Each row has a name. Each piece below is followed by the name of the row it came from, unless a question asks for something else. Each question is about the rows just above it. Places in a row count from 1.

Columns, left to right: H U Y Z C F E R
J: [-2.70 -0.21 -0.35  0.53  4.03  1.42  0.01 -1.51]
V: [ 0.80 -1.73 -1.60 -0.04  3.66  3.02  2.68 -4.03]
S: [-1.11  1.77  1.24  0.10 -4.31 -0.09 -2.72 -0.21]
K: [ 5.68  2.45 -1.39 -2.50 -8.39  0.00  0.89  7.33]
which: [-2.72 -0.21] => S
Where do [-1.73 -1.60] appear? => V

Columns, left to right: Saroz gezak sez det nobo suzop Teras
Vekod: [ 9.64 -2.66 -2.64  5.95 -1.89  9.95 -1.79]
Kiba: [-3.37 -2.66 -2.64 -5.36 -2.26 -5.10 -7.15]
nopiv: [-5.27 -4.16  5.11 -1.90  8.35 -5.82 -2.27]
Which row holds [ 9.64 -2.66 -2.64  5.95 -1.89  9.95 -1.79]? => Vekod
which: [ 5.95 -1.89] => Vekod
Which column holds this, read top down? [-3.37 -5.27] => Saroz
[-2.26  8.35] is in which column, read top down? => nobo

Columns, left to right: Gak Neso voki fekop Roref bato
nebu: [ 9.34  3.70  3.95 -2.93 -1.87  6.93]
saliv: [ 2.75  2.14  6.45 -0.74 -0.09  0.94]
zede: [ 3.95 -2.94 -0.74  6.45 -0.09  0.06]
Table of tags by key:
[6.46] -> z_807
[-0.75] -> z_352
[6.45] -> z_625
[3.95] -> z_490
[-2.92] -> z_438
[-0.74] -> z_684
[-2.93] -> z_369
The tag of nebu, keyed by place 4: => z_369
Where does [ 3.95 -2.93] start? Give its row and place. => nebu, 3
Row and place where [ 6.45 -0.74 -0.09] starts: => saliv, 3
Which row holds [ 9.34  3.70  3.95 -2.93 -1.87  6.93]? => nebu
Row and place where [ 3.70  3.95 -2.93 -1.87] starts: => nebu, 2
which: [ 3.95 -2.94 -0.74  6.45 -0.09  0.06] => zede

Columns, left to right: satu fopof tefel Tise betaf
dufo: [ 7.56  8.86 -0.43  4.63  7.38]
Zepap: [ 7.75  8.85 -7.60  4.63  7.38]
Vife: [-5.12  1.76  2.65  4.63  7.38]
Vul: [-5.12  2.65  1.76  4.63  7.38]
Videp: [-5.12  1.76 -3.51  4.63  7.38]
Vigot: [-5.12  1.76  0.13  4.63  7.38]
Tig: [0.48 1.78 8.55 2.93 8.63]
nasu: [5.54 7.53 5.21 4.63 7.38]
mobab: [-5.12  1.76  3.86  4.63  7.38]
kipe: [-5.12  1.76  6.59  4.63  7.38]
Vuku: [2.48 3.85 1.22 4.06 7.38]
meri: [-5.12  1.76 -6.88  4.63  7.38]
key -> tag
[2.49] -> z_53
[5.54] -> z_705
[5.55] -> z_409
[2.48] -> z_681
Look up the entry of nasu at place 1 in the table: => z_705
Which column holds this, read top down? [2.65 1.76 1.76 1.78 7.53 1.76 1.76 3.85 1.76] => fopof
[-5.12  1.76 -6.88  4.63] begins in row and place => meri, 1
Which column holds [ 0.48  5.54 -5.12 -5.12  2.48 -5.12] top down? => satu
Row and place where [1.76 2.65 4.63] starts: => Vife, 2

Columns, left to right: fid gilu Lan kenu mido zuf rad
zegan: [-1.36  5.23 -8.60 -1.46 -2.83 -3.49  2.40]
Namik: [-4.78 -2.46  2.99  6.89 -8.61  6.05 -3.78]
mar: [-6.13  0.70 -2.51 -3.09 -6.08  8.22 -4.85]
bunub: [-2.46  2.99 -4.78  6.89  4.09 -0.64 -6.54]
nugim: [ 3.77  3.19 -0.79  0.38 -2.02  8.60 -3.11]
which: [-2.51 -3.09 -6.08] => mar
Where does [-1.36  5.23] start? Give its row and place. => zegan, 1
[-2.46  0.70] is in which column, read top down? => gilu
which: [2.99 6.89] => Namik
tags:
[-3.78] -> z_696
[-6.54] -> z_530
[-4.85] -> z_990
[2.40] -> z_985
Look up the entry of Namik at place 7 in the table: => z_696
[-2.46  2.99 -4.78] begins in row and place => bunub, 1
Where do [ 3.19 -0.79  0.38] appear? => nugim

